Below is a small trained network, with its code and all its weights. Each question gives an input and a class and asks what happens when units are switched off, that is, made to give their printed mean instead of their output.

import numpy as np


def w(rows, s, z=0):
    codes = np.array(rows[::2]) - 128.0
    scale = np.full(codes.shape[1], s)
    scale[-1] = z or s
    return codes * scale


def f(y):
    return np.maximum(y, 0)


def log_softmax(a):
    a = a - a.max(-1, keepdims=True)
    return a - np.log(np.exp(a).sum(-1, keepdims=True))


def net(x, mask):
    res = np.array(x, float).reshape(1, 6) / 4 @ E
    y = f(res @ A[0][:, :-1].T + A[0][:, -1])
    res = res + np.where(mask, y, B[0][:, -1]) @ B[0][:, :-1]
    return log_softmax(res[-1] @ U[:, :-1].T + U[:, -1])


A, B = {}, {}
E = w([
[146,129,105,124,103,153],'x0',
[176,76,111,222,141,122],'x1',
[75,136,175,160,28,89],'x2',
[116,126,132,128,134,129],'x3',
[96,120,142,132,147,122],'x4',
[101,94,8,133,95,55],'x5',
],0.015)
A[0] = w([
[113,173,168,10,127,165,208],'n0',
[109,125,91,43,130,127,113],'n1',
[133,178,205,55,117,146,144],'n2',
[117,156,33,60,132,80,226],'n3',
[144,109,183,117,111,107,118],'n4',
[111,196,146,59,59,88,221],'n5',
[141,229,139,58,219,217,139],'n6',
[131,81,183,183,45,69,144],'n7',
[101,115,181,163,159,159,158],'n8',
[145,196,193,178,143,198,254],'n9',
],0.011,0.0058)
B[0] = w([
[45,244,120,103,169,191,245],'n0',
[185,116,186,77,212,37,178],'n1',
[32,125,43,161,66,192,222],'n2',
[53,86,146,99,228,37,222],'n3',
[132,33,162,198,123,114,153],'n4',
[2,87,207,35,116,199,230],'n5',
[115,244,63,148,164,34,252],'n6',
[147,132,30,208,46,139,202],'n7',
[152,173,161,198,113,124,174],'n8',
[205,204,146,246,107,200,226],'n9',
],0.0078,0.017)
U = w([
[77,203,1,152,62,87,177],'0',
[128,100,164,47,200,94,66],'1',
[254,157,160,175,189,167,190],'2',
[176,4,76,143,183,118,253],'3',
[74,131,162,139,79,245,85],'4',
[51,45,164,41,26,78,80],'5',
[191,127,186,199,36,175,8],'6',
],0.0097,0.0042)

Each question gives the input, the list of numbers given to net, and the class t.
The units are the neurons (one row each of A and B). Each row of codes is followed by its name. A weight is (code - 128) times the scale printed after its matrix; where a second scale follows, it is the last column's (A, B and U).
mask holds one flag per neuron, in row order. A switched-off neuron (its flag False) gives its mean, the last column of its row in B, instead of its output. The means were averaged over made-up inputs and are rounded, as every weight is.
A unit's drop is (log p(t) with every unit on - log p(t) with that unit switched off) / (log p(t) with every unit on - log p(t) with every unit switched off).
The circuit of an input: a set's keep is (log p(t) with only the set's units on - log p(t) with every unit switched off) / (log p(t) with every unit on - log p(t) with every unit switched off). Starting from all 10 units, units are removed one at a time, each time the one whose removal leaves the highest keep (on an exact tie, the one counted first), for as long as the keep stays at least 0.8.
circuit, biggest first: the units of the circuit, biggest drop first
k most important neurons: the k neurons with the biggest drops, biggest first
drop of u: that unit's drop, to one decimal
input [-4,-1,2,6,-4,0], class 4: circuit, biggest first : n6
input [-8,1,-7,-1,3,6], class 3: circuit, biggest first : n0, n6
input [-2,5,1,-4,4,0], class 6: 3 most important neurons : n6, n3, n0
input [4,7,0,5,-7,6], class 3: circuit, biggest first : n6, n0
input [8,8,1,-6,-2,-4], class 6: 3 most important neurons : n6, n3, n1
input [4,4,-5,-8,2,1], class 3: 2 most important neurons : n9, n0
input [0,7,-2,-8,-6,8], class 3: circuit, biggest first : n6, n0
input [-4,-8,2,-5,5,1], class 5: 2 most important neurons : n5, n9
input [7,-8,-8,-8,-6,3], class 1: 2 most important neurons : n1, n3
input [2,1,3,1,-7,0], class 6: 2 most important neurons : n6, n0
input [-3,-7,-8,5,0,3], class 1: 2 most important neurons : n1, n3
input [-2,-2,0,-3,-2,-5], class 0: 3 most important neurons : n6, n2, n5
input [-2,1,-6,-8,4,5], class 3: 2 most important neurons : n0, n5
input [3,-5,6,0,4,1], class 5: circuit, biggest first : n5
input [-7,1,-2,-1,7,5], class 3: circuit, biggest first : n0, n6
input [5,-7,2,5,-2,1], class 5: circuit, biggest first : n5, n9
input [2,5,-1,2,-2,8], class 3: 2 most important neurons : n6, n0
input [7,0,-6,-6,-7,-6], class 0: 2 most important neurons : n6, n2
input [-5,7,-7,-1,2,2], class 3: drop of n0 : 0.1
input [3,-7,-3,-3,-6,-7], class 0: drop of n6 : 2.6
input [-3,-7,4,-1,2,-1], class 4: circuit, biggest first : n5
input [8,6,4,-3,-5,-1], class 6: circuit, biggest first : n6, n0
input [3,0,6,3,6,7], class 5: drop of n9 : 0.2
